Look-ups in named tables: a row name and a column name give one cell, copied from the table.

fab.csv
,gadu,sifumiz,rut
fefo,7.10,5.32,5.59
bigi,5.26,5.02,4.51
naf,2.89,4.33,4.27
kezi,5.76,2.66,4.46
tikeb,5.43,7.09,8.56
digaf,6.22,5.46,6.80
bibito,1.24,6.14,8.58
rusol,3.02,2.24,4.99
fotemo,4.83,8.06,3.89
puro,3.58,2.27,7.80
zeko,3.97,6.73,5.60
vuz,4.91,3.75,5.78
nuro,5.59,5.01,6.54
domiv,6.21,5.11,7.12

sifumiz of nuro = 5.01
gadu of vuz = 4.91
rut of kezi = 4.46
rut of tikeb = 8.56
sifumiz of fefo = 5.32
sifumiz of rusol = 2.24
rut of rusol = 4.99
sifumiz of naf = 4.33
gadu of bibito = 1.24

lozi =
,tukor,kifiru,doke
tazov,56,9,68
pobil,54,74,67
suluk,54,74,80

What is the tukor of tazov in lozi?
56
What is the tukor of suluk in lozi?
54
What is the kifiru of pobil in lozi?
74
What is the doke of pobil in lozi?
67
What is the kifiru of suluk in lozi?
74
What is the kifiru of tazov in lozi?
9
What is the tukor of pobil in lozi?
54
What is the doke of suluk in lozi?
80
What is the doke of tazov in lozi?
68
Which row has the largest tukor? tazov

bafa.csv
,libugup,namid,dumil,sar,nokez,pil,zusa,surov,lomedo,lemudam
sir,151,95,154,170,124,195,95,178,133,73
zuroma,175,190,185,115,76,205,81,78,197,172
lemizo,166,206,191,180,161,100,187,159,133,118
zuzasa,148,83,145,156,166,158,149,37,81,175
laru,148,173,72,210,151,64,134,126,110,106
vono,132,187,57,144,79,137,51,85,107,146
baf,160,105,144,138,106,185,171,122,236,149
rokigef,144,117,143,136,195,136,157,112,136,33
tok,173,206,120,183,73,125,117,104,131,231
sel,196,204,134,183,139,158,99,145,179,122
vinora,155,183,106,112,117,151,124,56,149,86
rop,119,140,129,111,102,160,200,91,185,78
zuguro,122,79,17,154,115,121,155,105,166,101
siv,182,179,236,98,156,171,155,129,153,124

vinora, surov -> 56
vinora, lemudam -> 86
laru, namid -> 173
lemizo, sar -> 180
vinora, sar -> 112
sir, surov -> 178
rop, sar -> 111
vinora, namid -> 183
siv, surov -> 129
vinora, pil -> 151
sir, dumil -> 154
rokigef, nokez -> 195
sir, pil -> 195
Row with the largest pil: zuroma

dasoli:
         tepi  sugo  mesivu  suvip  nageno  puzabi
kulud     -85   -47     -20    -47      31     -91
fon       -77   -47     -41    -47     -26     -84
gibuzab   -70   -39     -58    -43       5     -68
peke      -77   -47     -41    -47      -8     -84
gineta    -77   -47     -38    -47       5     -84
rinuza    -77   -47     -41    -47      -2     -84
gib       -89   -47     -23    -47      42     -87
zosov     -77   -50     -41    -50      -4     -84
lep       -77   -47     -41    -47       5     -84
nuv       -57    11     -51      1      84     -62
gon       -52    26     -43     13      97     -67
dega      -77   -47     -60    -47      49     -61

gibuzab, nageno -> 5
fon, tepi -> -77
gineta, puzabi -> -84
gib, nageno -> 42
gon, tepi -> -52
peke, mesivu -> -41
zosov, sugo -> -50
lep, nageno -> 5
lep, sugo -> -47
kulud, puzabi -> -91
gon, mesivu -> -43
gib, sugo -> -47
kulud, tepi -> -85
gib, suvip -> -47
dega, sugo -> -47

pumo:
	figev	fut	zupod	gurirar	nipo	gef	pek	nekote
moki	91	95	144	190	167	115	135	91
sez	113	121	132	162	151	125	134	110
mebuvek	62	66	151	244	205	122	136	63
valob	139	144	121	115	110	128	123	143
zum	144	138	127	105	115	132	123	140

What is the figev of mebuvek in pumo?
62
What is the gurirar of mebuvek in pumo?
244
What is the nipo of zum in pumo?
115
What is the nipo of mebuvek in pumo?
205
What is the nekote of sez in pumo?
110
What is the gef of zum in pumo?
132
What is the gurirar of moki in pumo?
190
What is the zupod of sez in pumo?
132
What is the nekote of valob in pumo?
143
What is the fut of mebuvek in pumo?
66
What is the pek of zum in pumo?
123
What is the pek of moki in pumo?
135
What is the zupod of moki in pumo?
144
What is the figev of sez in pumo?
113

rinof
fields: vimafal, doz, gup, gedog, gutikan, mebit, kebag
simanu: [0.397, 0.219, 0.191, 0.736, 0.006, -0.596, 0.162]
pogul: [0.066, 0.648, 0.555, 0.793, 0.258, -0.198, 0.395]
namesol: [-0.326, 0.032, 0.110, 0.144, 0.134, 0.757, 0.460]

simanu, gup => 0.191
simanu, vimafal => 0.397
simanu, gutikan => 0.006
simanu, gedog => 0.736
pogul, gup => 0.555
namesol, gutikan => 0.134
pogul, mebit => -0.198
pogul, vimafal => 0.066
simanu, mebit => -0.596
namesol, vimafal => -0.326
simanu, doz => 0.219

pepug =
        gud  zur  fazu  nadinu  gunug  zovivi  sunu
nelu    186  169   224     170    192     225   147
nutopo  139  116    53      20    107      54   184
mevit    61  138   141     179    151     207    67

gunug of nutopo: 107
sunu of nutopo: 184
gud of mevit: 61
fazu of mevit: 141
zovivi of nelu: 225
sunu of mevit: 67
gud of nelu: 186
fazu of nelu: 224
gunug of nelu: 192
nadinu of nutopo: 20
gud of nutopo: 139
nadinu of nelu: 170
zovivi of mevit: 207
gunug of mevit: 151
fazu of nutopo: 53
zur of nutopo: 116
zovivi of nutopo: 54
nadinu of mevit: 179
zur of mevit: 138

nuz
|  | pumepaz | rul |
|---|---|---|
| rim | -0.03 | 0.81 |
| banofeb | 0.31 | -0.02 |
| nuv | 0.43 | 0.30 |
| fet | -0.17 | 0.09 |
| mosa | 0.51 | 0.86 |
| munadil | -0.66 | 0.61 |
| fal | -0.07 | 0.71 |
| toba | -0.07 | 0.94 |
| tel | -0.05 | 0.96 |
| rulod | 0.07 | 0.00 |
| vam | 0.50 | 0.28 |
| debak | 0.41 | 0.55 |
| noke | 0.41 | 0.28 |

munadil, pumepaz -> -0.66
toba, rul -> 0.94
fal, pumepaz -> -0.07
vam, pumepaz -> 0.50
fet, rul -> 0.09
rulod, pumepaz -> 0.07
tel, pumepaz -> -0.05
debak, pumepaz -> 0.41
banofeb, rul -> -0.02
noke, pumepaz -> 0.41
mosa, pumepaz -> 0.51
Row with the largest rul: tel

beluv
fields: bigag, kip, bemoris, gulan, rula, neveb, goza, divu, neke
zun: [120, 111, 125, 104, 127, 114, 99, 107, 101]
ger: [49, 161, 54, 28, 85, 181, 194, 88, 198]
rezanu: [110, 131, 107, 117, 136, 118, 98, 114, 94]

gulan of rezanu is 117
gulan of ger is 28
goza of ger is 194
neveb of rezanu is 118
neke of zun is 101
rula of rezanu is 136
bemoris of rezanu is 107
bemoris of zun is 125
bigag of zun is 120
gulan of zun is 104
kip of ger is 161
divu of rezanu is 114
bigag of rezanu is 110
goza of rezanu is 98
neke of rezanu is 94
rula of ger is 85
neveb of zun is 114
kip of rezanu is 131

